Below are the code and all the weights of a small trained network. Each question names an input and a target symbol and asks about switching units off, where a switched-off unit gives its printed mean instead of its output.

import numpy as np


def w(rows, s, z=0):
    codes = np.array(rows[::2]) - 128.0
    scale = np.full(codes.shape[1], s)
    scale[-1] = z or s
    return codes * scale


def norm(h):
    return h / np.sqrt((h * h).mean(-1, keepdims=True) + 1e-5)


def f(y):
    return y / 2 * (1 + np.tanh(0.7978845608 * (y + 0.044715 * y**3)))


def softmax(a):
    e = np.exp(a - a.max(-1, keepdims=True))
    return e / e.sum(-1, keepdims=True)


def log_softmax(a):
    a = a - a.max(-1, keepdims=True)
    return a - np.log(np.exp(a).sum(-1, keepdims=True))


def net(x, mask):
    ids = ['Σβεζηθπ'.index(c) for c in x.split()]
    T = len(ids)
    res = E[ids] + P[:T]
    r = norm(res)
    for j in range(2):
        rows = slice(4 * j, 4 * j + 4)
        q, k, v = (r @ M[0][rows].T for M in (Q, K, V))
        z = softmax(np.where(np.tri(T) > 0, q @ k.T / 4**0.5, -1e9)) @ v
        o = O[0][rows]
        res = res + np.where(mask[j], z, o[:, -1]) @ o[:, :-1]
    y = f(norm(res) @ A[0][:, :-1].T + A[0][:, -1])
    res = res + np.where(mask[2:10], y, B[0][:, -1]) @ B[0][:, :-1]
    return log_softmax(norm(res)[-1] @ U[:, :-1].T + U[:, -1])


Q, K, V, O, A, B = {}, {}, {}, {}, {}, {}
E = w([
[134,83,145,73,179],'Σ',
[125,92,97,10,166],'β',
[185,110,193,118,198],'ε',
[17,41,54,24,116],'ζ',
[87,131,100,57,171],'η',
[128,71,254,237,162],'θ',
[148,149,157,112,189],'π',
],0.0056)
P = w([
[104,152,126,146,161],'0',
[200,154,153,75,149],'1',
[149,78,198,47,85],'2',
[147,204,156,99,83],'3',
[7,56,192,75,247],'4',
[132,118,81,151,174],'5',
[15,235,120,160,218],'6',
[192,141,115,149,49],'7',
[100,39,225,60,105],'8',
[160,114,64,167,131],'9',
[40,144,152,141,228],'10',
[119,87,62,171,180],'11',
[67,79,198,102,137],'12',
],0.012)
Q[0] = w([
[118,205,54,203,56],'H1',
[211,29,111,129,57],'H1',
[250,139,47,115,111],'H1',
[181,206,56,157,186],'H1',
[164,109,126,150,185],'H2',
[108,158,111,185,100],'H2',
[133,73,152,94,137],'H2',
[169,124,160,172,142],'H2',
],0.012)
K[0] = w([
[59,193,169,105,73],'H1',
[58,81,109,155,227],'H1',
[89,110,169,106,167],'H1',
[116,149,245,65,111],'H1',
[142,118,136,179,143],'H2',
[107,167,136,137,105],'H2',
[136,76,122,123,136],'H2',
[155,139,170,160,159],'H2',
],0.012)
V[0] = w([
[187,136,173,169,151],'H1',
[72,119,122,175,114],'H1',
[143,251,96,164,122],'H1',
[155,114,100,85,127],'H1',
[156,163,84,153,140],'H2',
[144,134,118,121,168],'H2',
[165,112,132,117,131],'H2',
[110,121,137,184,147],'H2',
],0.013)
O[0] = w([
[92,158,170,81,36,243],'H1',
[32,147,121,117,216,62],'H1',
[137,2,167,77,124,19],'H1',
[214,128,105,132,128,105],'H1',
[203,127,219,56,68,5],'H2',
[176,102,115,110,139,193],'H2',
[150,176,81,147,180,155],'H2',
[115,102,107,78,103,164],'H2',
],0.0084,0.0033)
A[0] = w([
[143,121,153,84,2,149],'N1',
[113,197,147,95,84,1],'N2',
[46,118,120,182,116,124],'N3',
[216,116,51,163,144,141],'N4',
[69,84,42,80,108,166],'N5',
[96,118,200,158,167,116],'N6',
[121,207,30,43,122,16],'N7',
[254,178,90,74,110,248],'N8',
],0.01,0.0037)
B[0] = w([
[128,132,36,190,126,207],'N1',
[106,42,231,153,191,135],'N2',
[132,114,81,111,184,253],'N3',
[57,130,134,228,72,237],'N4',
[177,175,197,164,103,225],'N5',
[159,207,126,110,95,219],'N6',
[195,156,206,137,59,177],'N7',
[178,225,255,131,127,248],'N8',
],0.011,0.004)
U = w([
[249,211,190,113,111,163],'Σ',
[133,145,201,245,80,1],'β',
[98,129,59,187,5,128],'ε',
[108,117,52,195,221,169],'ζ',
[179,41,197,113,219,146],'η',
[2,172,167,56,118,83],'θ',
[127,14,156,102,49,197],'π',
],0.0095,0.0036)

Each question gives the input, a string of symbols that net reads in full, and the target symbol t.
The units are the heads (4 rows each of Q, K, V and O) and the neurons (one row each of A and B). Each row of codes is followed by its name. A weight is (code - 128) times the scale printed after its matrix; where a second scale follows, it is the last column's (O, A, B and U).
mask holds one flag per unit, heads first, then neurons. A switched-off unit (its flag False) gives its mean, the last column of its rows in O or B, instead of its output. The means were averaged over made-up inputs and are rounded, as every weight is.
A unit's drop is (log p(t) with every unit on - log p(t) with that unit switched off) / (log p(t) with every unit on - log p(t) with every unit switched off).
The circuit of an input: a set's keep is (log p(t) with only the set's units on - log p(t) with every unit switched off) / (log p(t) with every unit on - log p(t) with every unit switched off). Starting from all 10 units, units are removed one at a time, each time the one whose removal leaves the highest keep (on an exact tie, the one counted first), for as long as the keep stays at least 0.8.
units of the circuit, in order: the units of the circuit, biggest drop first
k most important neurons: the k neurons with the biggest drops, biggest first
heads that matter: for each layer, one digit per head in row order, 1 if its drop is at least 0.15 and else 0, layers parted by /
input ζ θ π ε θ θ θ η ζ θ θ, target η: units of the circuit, in order -> (H1; N4)
input π θ Σ, target π: units of the circuit, in order -> (H1)
input ζ θ θ θ β Σ ζ β, target β: 2 most important neurons -> (N4; N6)
input π Σ ζ θ θ, target Σ: units of the circuit, in order -> (H1; N4)
input π Σ θ ε β θ θ, target ε: 2 most important neurons -> (N1; N8)
input Σ θ Σ Σ ζ π ζ θ Σ ζ θ η, target Σ: heads that matter -> 11
input β ζ π ζ θ, target ζ: 3 most important neurons -> (N8; N5; N7)
input Σ π β θ θ η ε, target θ: units of the circuit, in order -> (H1; N8)
input Σ θ Σ θ β Σ θ θ θ, target Σ: 2 most important neurons -> (N6; N4)
input Σ η Σ Σ β, target η: units of the circuit, in order -> (H1; N7)
input θ θ θ ζ Σ θ Σ, target ζ: units of the circuit, in order -> (H1; N8)
input Σ θ ζ ζ θ Σ θ ε θ η ζ, target ε: heads that matter -> 10
input ζ Σ θ π ζ Σ θ, target π: units of the circuit, in order -> (H1; N8)
input ζ Σ ε η π θ Σ θ θ ζ θ β, target Σ: 3 most important neurons -> (N7; N5; N1)
input θ θ ε, target θ: units of the circuit, in order -> (H1)
input θ ζ ε ζ η, target ζ: heads that matter -> 11
input θ θ θ θ θ Σ ζ ζ π η β θ Σ, target η: heads that matter -> 10
input θ Σ ζ, target θ: heads that matter -> 11
input β θ θ θ θ ζ η ζ, target β: units of the circuit, in order -> (N4; H1; N5)
input θ ζ η ζ Σ θ θ Σ θ π Σ, target Σ: units of the circuit, in order -> (H1)
input π θ β η θ η Σ ζ, target Σ: 3 most important neurons -> (N5; N4; N7)
input π ζ π, target π: 2 most important neurons -> (N8; N3)
input Σ θ θ η θ ζ, target Σ: 2 most important neurons -> (N7; N5)
input π ε θ θ ζ, target ε: units of the circuit, in order -> (H1; N1)
